Below is a small trained network, with its code and all its weights. Each question gives an input and a target symbol and asks what happens when units are switched off, that is, made to give their printed mean instead of their output.

import numpy as np


def w(rows, s, z=0):
    codes = np.array(rows[::2]) - 128.0
    scale = np.full(codes.shape[1], s)
    scale[-1] = z or s
    return codes * scale


def f(y):
    return np.maximum(y, 0)


def softmax(a):
    e = np.exp(a - a.max(-1, keepdims=True))
    return e / e.sum(-1, keepdims=True)


def log_softmax(a):
    a = a - a.max(-1, keepdims=True)
    return a - np.log(np.exp(a).sum(-1, keepdims=True))


def net(x, mask):
    ids = ['αγδζηθλμξπτφψω'.index(c) for c in x.split()]
    T = len(ids)
    res = E[ids] + P[:T]
    u = 0
    for l in range(3):
        r = res
        for j in range(3):
            rows = slice(2 * j, 2 * j + 2)
            q, k, v = (r @ M[l][rows].T for M in (Q, K, V))
            z = softmax(np.where(np.tri(T) > 0, q @ k.T / 2**0.5, -1e9)) @ v
            o = O[l][rows]
            res = res + np.where(mask[u + j], z, o[:, -1]) @ o[:, :-1]
        u += 3
        y = f(res @ A[l][:, :-1].T + A[l][:, -1])
        res = res + np.where(mask[u : u + 4], y, B[l][:, -1]) @ B[l][:, :-1]
        u += 4
    return log_softmax(res[-1] @ U[:, :-1].T + U[:, -1])


Q, K, V, O, A, B = {}, {}, {}, {}, {}, {}
E = w([
[65,248,105],'α',
[92,167,40],'γ',
[82,59,185],'δ',
[137,91,112],'ζ',
[110,152,179],'η',
[49,185,81],'θ',
[134,94,111],'λ',
[145,34,83],'μ',
[140,181,232],'ξ',
[137,216,162],'π',
[118,79,199],'τ',
[24,157,186],'φ',
[164,69,143],'ψ',
[84,181,228],'ω',
],0.018)
P = w([
[125,2,188],'0',
[18,146,139],'1',
[30,144,145],'2',
[40,140,147],'3',
[49,151,154],'4',
[54,142,152],'5',
[61,145,154],'6',
[65,147,154],'7',
[73,145,157],'8',
[76,144,153],'9',
[65,143,153],'10',
[63,136,143],'11',
],0.0074)
Q[0] = w([
[127,163,254],'0.h0',
[235,161,195],'0.h0',
[207,228,123],'0.h1',
[62,134,130],'0.h1',
[134,30,188],'0.h2',
[100,104,3],'0.h2',
],0.0085)
K[0] = w([
[131,145,180],'0.h0',
[79,215,85],'0.h0',
[140,246,135],'0.h1',
[152,104,182],'0.h1',
[180,71,157],'0.h2',
[45,170,221],'0.h2',
],0.013)
V[0] = w([
[212,77,149],'0.h0',
[78,154,75],'0.h0',
[126,183,101],'0.h1',
[126,52,254],'0.h1',
[153,109,203],'0.h2',
[48,157,184],'0.h2',
],0.009)
O[0] = w([
[211,183,171,135],'0.h0',
[21,111,93,103],'0.h0',
[67,199,104,61],'0.h1',
[254,184,143,254],'0.h1',
[214,127,184,156],'0.h2',
[139,179,207,174],'0.h2',
],0.006,0.0088)
A[0] = w([
[58,237,181,124],'0.n0',
[153,129,253,145],'0.n1',
[179,69,17,254],'0.n2',
[130,92,254,165],'0.n3',
],0.0089,0.0069)
B[0] = w([
[202,193,141,198],'0.n0',
[84,12,187,250],'0.n1',
[148,194,174,199],'0.n2',
[123,68,140,254],'0.n3',
],0.011)
Q[1] = w([
[180,242,76],'1.h0',
[82,151,183],'1.h0',
[47,19,112],'1.h1',
[155,79,164],'1.h1',
[171,120,1],'1.h2',
[2,45,67],'1.h2',
],0.007)
K[1] = w([
[120,170,51],'1.h0',
[144,147,162],'1.h0',
[8,130,145],'1.h1',
[114,111,162],'1.h1',
[96,156,112],'1.h2',
[67,124,161],'1.h2',
],0.013)
V[1] = w([
[251,75,211],'1.h0',
[59,133,161],'1.h0',
[126,160,97],'1.h1',
[77,124,32],'1.h1',
[51,164,164],'1.h2',
[153,119,150],'1.h2',
],0.012)
O[1] = w([
[129,127,36,254],'1.h0',
[2,74,147,138],'1.h0',
[172,91,159,84],'1.h1',
[177,77,191,55],'1.h1',
[23,94,180,109],'1.h2',
[117,201,83,156],'1.h2',
],0.0078,0.062)
A[1] = w([
[113,187,125,3],'1.n0',
[48,2,207,72],'1.n1',
[151,160,48,214],'1.n2',
[186,91,181,85],'1.n3',
],0.0095,0.0047)
B[1] = w([
[183,113,2,152],'1.n0',
[41,63,213,138],'1.n1',
[162,153,178,254],'1.n2',
[160,180,193,128],'1.n3',
],0.0081,0.048)
Q[2] = w([
[89,64,180],'2.h0',
[150,1,132],'2.h0',
[165,133,54],'2.h1',
[168,61,96],'2.h1',
[95,209,118],'2.h2',
[254,169,188],'2.h2',
],0.0073)
K[2] = w([
[90,161,117],'2.h0',
[69,101,83],'2.h0',
[96,93,138],'2.h1',
[161,75,142],'2.h1',
[216,144,144],'2.h2',
[254,85,130],'2.h2',
],0.009)
V[2] = w([
[113,192,66],'2.h0',
[178,231,53],'2.h0',
[148,188,52],'2.h1',
[255,100,134],'2.h1',
[71,145,163],'2.h2',
[138,96,148],'2.h2',
],0.0073)
O[2] = w([
[173,133,106,201],'2.h0',
[101,79,223,255],'2.h0',
[123,112,91,186],'2.h1',
[233,71,118,86],'2.h1',
[215,255,94,101],'2.h2',
[166,138,127,97],'2.h2',
],0.0063,0.037)
A[2] = w([
[125,93,70,101],'2.n0',
[140,249,110,164],'2.n1',
[14,99,104,253],'2.n2',
[203,166,91,100],'2.n3',
],0.012,0.0072)
B[2] = w([
[2,167,175,190],'2.n0',
[183,114,90,224],'2.n1',
[203,92,129,255],'2.n2',
[93,165,254,170],'2.n3',
],0.01,0.036)
U = w([
[32,145,250,146],'α',
[176,91,102,156],'γ',
[162,118,162,255],'δ',
[128,73,29,39],'ζ',
[181,182,160,104],'η',
[225,72,67,102],'θ',
[38,212,153,43],'λ',
[174,134,102,156],'μ',
[91,161,117,135],'ξ',
[135,65,72,178],'π',
[169,176,106,52],'τ',
[243,2,202,90],'φ',
[91,162,77,96],'ψ',
[173,119,156,249],'ω',
],0.0072,0.0096)

Each question gives the input, a string of symbols that net reads in full, and the target symbol t.
The units are the heads (2 rows each of Q, K, V and O) and the neurons (one row each of A and B). Each row of codes is followed by its name. A weight is (code - 128) times the scale printed after its matrix; where a second scale follows, it is the last column's (O, A, B and U).
mask holds one flag per unit, layer by layer, with each layer's heads first. A switched-off unit (its flag False) gives its mean, the last column of its rows in O or B, instead of its output. The means were averaged over made-up inputs and are rounded, as every weight is.
A unit's drop is (log p(t) with every unit on - log p(t) with that unit switched off) / (log p(t) with every unit on - log p(t) with every unit switched off).
The circuit of an input: a set's keep is (log p(t) with only the set's units on - log p(t) with every unit switched off) / (log p(t) with every unit on - log p(t) with every unit switched off). Starting from the 12 units with the biggest drops (on a tie, the unit counted first), units are removed one at a time, each time the one whose removal leaves the highest keep (on an exact tie, the one counted first), for as long as the keep stays at least 0.8.
units of the circuit, in order: the units of the circuit, biggest drop first
most important unit: the unit with the biggest drop
k most important neurons: the k neurons with the biggest drops, biggest first
top k neurons in layer l: the k neurons of layer l with the biggest drops, biggest first
heads that matter: for each layer, one digit per head in row order, 1 if its drop is at least 0.15 and else 0, layers parted by /
input γ ω δ ω ψ ω μ γ δ τ μ λ, target η: heads that matter => 111 / 111 / 001
input μ π ψ, target φ: units of the circuit, in order => 1.h0, 1.h1, 2.h1
input μ α μ ψ ξ γ μ λ, target φ: units of the circuit, in order => 1.h0, 1.h1, 2.n0
input φ γ μ μ γ φ, target θ: 2 most important neurons => 2.n1, 2.n0
input μ ζ μ τ θ ψ μ π ζ μ η ω, target φ: units of the circuit, in order => 2.n0, 1.h0, 1.h1
input μ ψ ψ θ θ δ τ ψ π τ τ, target π: units of the circuit, in order => 2.n3, 1.n2, 0.n1
input θ ψ α δ, target ζ: units of the circuit, in order => 0.n0, 1.n2, 2.n3
input φ ψ λ π μ ψ α π μ ψ ψ, target θ: heads that matter => 011 / 111 / 011
input ω μ μ ξ ξ ψ φ μ ω μ π ψ, target ζ: most important unit => 0.n1
input μ ψ ω ω θ μ φ μ π δ ξ μ, target φ: heads that matter => 101 / 101 / 101
input φ μ ω γ θ μ ξ α μ, target θ: 3 most important neurons => 2.n2, 0.n1, 2.n0
input τ φ μ ω, target λ: top 2 neurons in layer 1 => 1.n0, 1.n2
input θ ξ μ, target τ: top 2 neurons in layer 0 => 0.n1, 0.n2
input ψ γ μ φ γ γ ω θ φ λ μ φ, target α: top neuron in layer 0 => 0.n1
input θ λ μ μ ψ φ μ τ μ φ ψ ξ, target τ: heads that matter => 111 / 111 / 101
input γ τ μ, target η: 3 most important neurons => 2.n1, 2.n3, 0.n0
input δ γ ψ ξ φ ω τ τ, target π: 3 most important neurons => 0.n1, 2.n2, 2.n3
input φ μ μ ω ψ μ τ θ ψ ξ ζ, target θ: 4 most important neurons => 2.n0, 2.n2, 2.n1, 0.n1
input μ λ μ τ ζ, target φ: heads that matter => 001 / 100 / 101
input τ μ η μ ξ φ τ ζ φ ψ γ ξ, target λ: most important unit => 0.h1
input τ τ ξ τ ψ δ, target ζ: heads that matter => 000 / 110 / 001
input ω ζ ω μ γ α η τ μ μ μ ξ, target ζ: top 2 neurons in layer 0 => 0.n1, 0.n3
input ξ γ τ ψ μ, target ψ: 3 most important neurons => 0.n1, 2.n0, 1.n2
input μ γ μ θ ω ψ γ μ δ ξ φ, target φ: 2 most important neurons => 2.n0, 2.n2
input θ ψ μ φ φ θ τ ζ, target τ: heads that matter => 110 / 111 / 101
input ω η θ μ ω ψ ξ μ, target ζ: 2 most important neurons => 0.n1, 2.n2
input ξ μ μ ω α ψ γ φ μ α μ λ, target ψ: 4 most important neurons => 0.n1, 2.n0, 1.n2, 0.n3
input ψ ξ μ τ ξ μ ψ μ μ, target α: most important unit => 0.n1
input ξ τ ψ λ θ π ω φ τ φ ψ, target ψ: heads that matter => 111 / 111 / 000
